Here is a tiny trained network, its code and every weight. The questions are about switching its units off for an input and a class, where a switched-off unit gives its printed mean instead of its output.

import numpy as np


def w(rows, s, z=0):
    codes = np.array(rows[::2]) - 128.0
    scale = np.full(codes.shape[1], s)
    scale[-1] = z or s
    return codes * scale


def norm(h):
    return h / np.sqrt((h * h).mean(-1, keepdims=True) + 1e-5)


def f(y):
    return y / 2 * (1 + np.tanh(0.7978845608 * (y + 0.044715 * y**3)))


def log_softmax(a):
    a = a - a.max(-1, keepdims=True)
    return a - np.log(np.exp(a).sum(-1, keepdims=True))


def net(x, mask):
    res = np.array(x, float).reshape(1, 7) / 4 @ E
    u = 0
    for l in range(4):
        y = f(norm(res) @ A[l][:, :-1].T + A[l][:, -1])
        res = res + np.where(mask[u : u + 5], y, B[l][:, -1]) @ B[l][:, :-1]
        u += 5
    return log_softmax(norm(res)[-1] @ U[:, :-1].T + U[:, -1])


A, B = {}, {}
E = w([
[126,131,130,128,125,119,122,125,123,132,127,126],'x0',
[182,122,156,54,183,160,101,120,92,141,70,106],'x1',
[129,128,135,130,124,129,126,129,119,123,129,131],'x2',
[152,89,105,140,151,87,230,68,84,123,128,155],'x3',
[124,153,220,124,253,126,95,118,159,108,151,114],'x4',
[127,129,135,133,123,127,124,124,124,133,127,129],'x5',
[126,130,124,126,131,130,130,127,136,129,124,131],'x6',
],0.025)
A[0] = w([
[101,92,173,204,202,77,199,72,131,128,191,186,12],'L0N1',
[72,121,127,242,94,96,149,145,187,115,212,141,254],'L0N2',
[147,79,112,182,149,55,234,75,101,144,182,166,48],'L0N3',
[180,93,81,97,90,158,93,160,88,137,67,132,119],'L0N4',
[168,66,85,103,124,80,245,71,62,125,94,162,51],'L0N5',
],0.011,0.0097)
B[0] = w([
[115,179,62,96,136,36,135,141,170,4,150,56,171],'L0N1',
[166,110,140,121,130,61,137,155,208,142,212,166,250],'L0N2',
[158,157,83,97,131,117,202,48,106,43,71,76,184],'L0N3',
[93,168,79,99,98,135,133,145,163,116,149,67,192],'L0N4',
[162,133,114,188,199,155,104,141,12,196,25,103,201],'L0N5',
],0.014,0.016)
A[1] = w([
[94,124,178,156,149,174,123,82,79,164,120,138,123],'L1N1',
[164,98,108,139,142,125,129,142,142,132,115,123,119],'L1N2',
[141,115,200,164,248,146,86,112,146,95,157,135,117],'L1N3',
[214,73,107,134,180,93,237,23,62,119,73,141,168],'L1N4',
[73,94,81,158,33,136,196,80,118,112,141,151,1],'L1N5',
],0.014,0.0099)
B[1] = w([
[167,76,126,90,136,206,98,76,64,81,152,100,141],'L1N1',
[121,129,144,151,125,187,137,150,180,146,130,166,136],'L1N2',
[65,165,120,110,242,114,213,94,49,188,119,191,200],'L1N3',
[14,129,254,51,165,92,34,215,214,211,247,200,249],'L1N4',
[55,60,217,29,232,119,152,83,83,152,201,165,147],'L1N5',
],0.01,0.018)
A[2] = w([
[249,31,129,138,29,138,122,106,137,143,151,144,1],'L2N1',
[194,108,115,176,66,131,96,136,155,100,112,153,29],'L2N2',
[143,71,140,104,75,120,102,175,136,177,108,127,183],'L2N3',
[175,114,108,115,94,98,126,153,148,96,154,111,29],'L2N4',
[102,144,117,149,170,97,120,144,128,137,149,208,96],'L2N5',
],0.016,0.0052)
B[2] = w([
[154,171,105,191,115,166,108,189,120,94,46,134,149],'L2N1',
[171,159,74,135,207,139,126,162,81,158,85,125,142],'L2N2',
[154,113,145,214,158,145,203,59,120,83,109,136,210],'L2N3',
[135,173,136,151,163,156,136,160,29,159,83,157,169],'L2N4',
[132,90,141,91,5,125,117,113,142,141,153,98,246],'L2N5',
],0.015,0.013)
A[3] = w([
[252,108,79,116,14,162,71,170,174,149,103,110,75],'L3N1',
[79,135,162,60,218,162,89,124,34,176,36,139,95],'L3N2',
[130,139,133,26,107,109,84,155,171,176,166,154,90],'L3N3',
[169,149,84,177,94,58,146,216,171,161,176,165,105],'L3N4',
[101,102,149,62,101,222,98,91,85,149,46,96,254],'L3N5',
],0.012,0.0035)
B[3] = w([
[167,162,60,114,179,120,140,75,124,20,39,112,192],'L3N1',
[142,107,81,244,2,156,112,192,187,134,82,156,255],'L3N2',
[65,66,165,113,71,212,101,100,81,133,184,149,209],'L3N3',
[113,97,138,156,151,217,94,130,45,211,64,126,228],'L3N4',
[237,194,43,117,191,105,177,42,110,37,103,87,216],'L3N5',
],0.013,0.015)
U = w([
[161,129,98,194,103,188,119,156,124,164,44,146,52],'0',
[90,92,200,93,123,125,107,157,140,211,185,157,108],'1',
[167,177,89,79,160,71,186,67,150,4,117,57,250],'2',
],0.018,0.0021)

Each question gives the input, the list of numbers given to net, and the class t.
The units are the neurons (one row each of A and B). Each row of codes is followed by its name. A weight is (code - 128) times the scale printed after its matrix; where a second scale follows, it is the last column's (A, B and U).
mask holds one flag per neuron, layer by layer. A switched-off neuron (its flag False) gives its mean, the last column of its row in B, instead of its output. The means were averaged over made-up inputs and are rounded, as every weight is.
A unit's drop is (log p(t) with every unit on - log p(t) with that unit switched off) / (log p(t) with every unit on - log p(t) with every unit switched off).
most important unit: the unit with the biggest drop
k most important neurons: the k neurons with the biggest drops, biggest first
k most important neurons of layer l: the k neurons of layer l with the biggest drops, biggest first
drop when u is switched off: that unit's drop, to one decimal
input [8,6,5,-7,6,3,-2], class 0: most important unit : L3N2
input [-2,8,5,0,-8,-6,-7], class 2: 3 most important neurons : [L0N4 L3N5 L1N3]
input [0,8,3,-8,8,8,7], class 0: 2 most important neurons : [L3N2 L1N4]
input [3,5,-5,-1,6,-2,-3], class 0: 3 most important neurons : [L3N2 L0N2 L1N4]
input [3,1,3,-8,7,0,-2], class 0: 2 most important neurons : [L0N2 L1N4]
input [-3,7,7,8,-1,3,-8], class 0: 3 most important neurons : [L0N5 L0N2 L3N2]
input [4,-1,-1,4,0,4,3], class 1: 2 most important neurons of layer 0 : [L0N5 L0N4]
input [-7,1,-8,-7,-5,5,-6], class 2: 3 most important neurons : [L1N4 L0N2 L3N1]
input [1,6,4,6,0,3,5], class 0: 2 most important neurons : [L0N5 L0N2]
input [1,8,7,-7,0,-5,-2], class 2: 2 most important neurons of layer 3 : [L3N5 L3N4]
input [-5,5,5,-3,6,-3,-2], class 0: 3 most important neurons : [L3N2 L1N4 L0N2]
input [7,1,7,-4,-3,6,-4], class 2: 3 most important neurons : [L1N4 L0N2 L0N4]
input [2,3,-1,-6,0,7,-1], class 2: 3 most important neurons : [L1N4 L0N2 L1N3]
input [7,2,-3,4,8,-3,0], class 1: most important unit : L3N5
input [6,5,4,-5,5,-1,-1], class 0: drop when L1N4 is switched off : 1.5
input [4,4,-5,-6,6,-6,-3], class 0: drop when L1N4 is switched off : 2.1
input [4,-2,-3,3,-1,-2,8], class 1: drop when L1N4 is switched off : 2.4
input [-4,-3,-3,-6,1,-3,-2], class 1: drop when L3N3 is switched off : 0.0
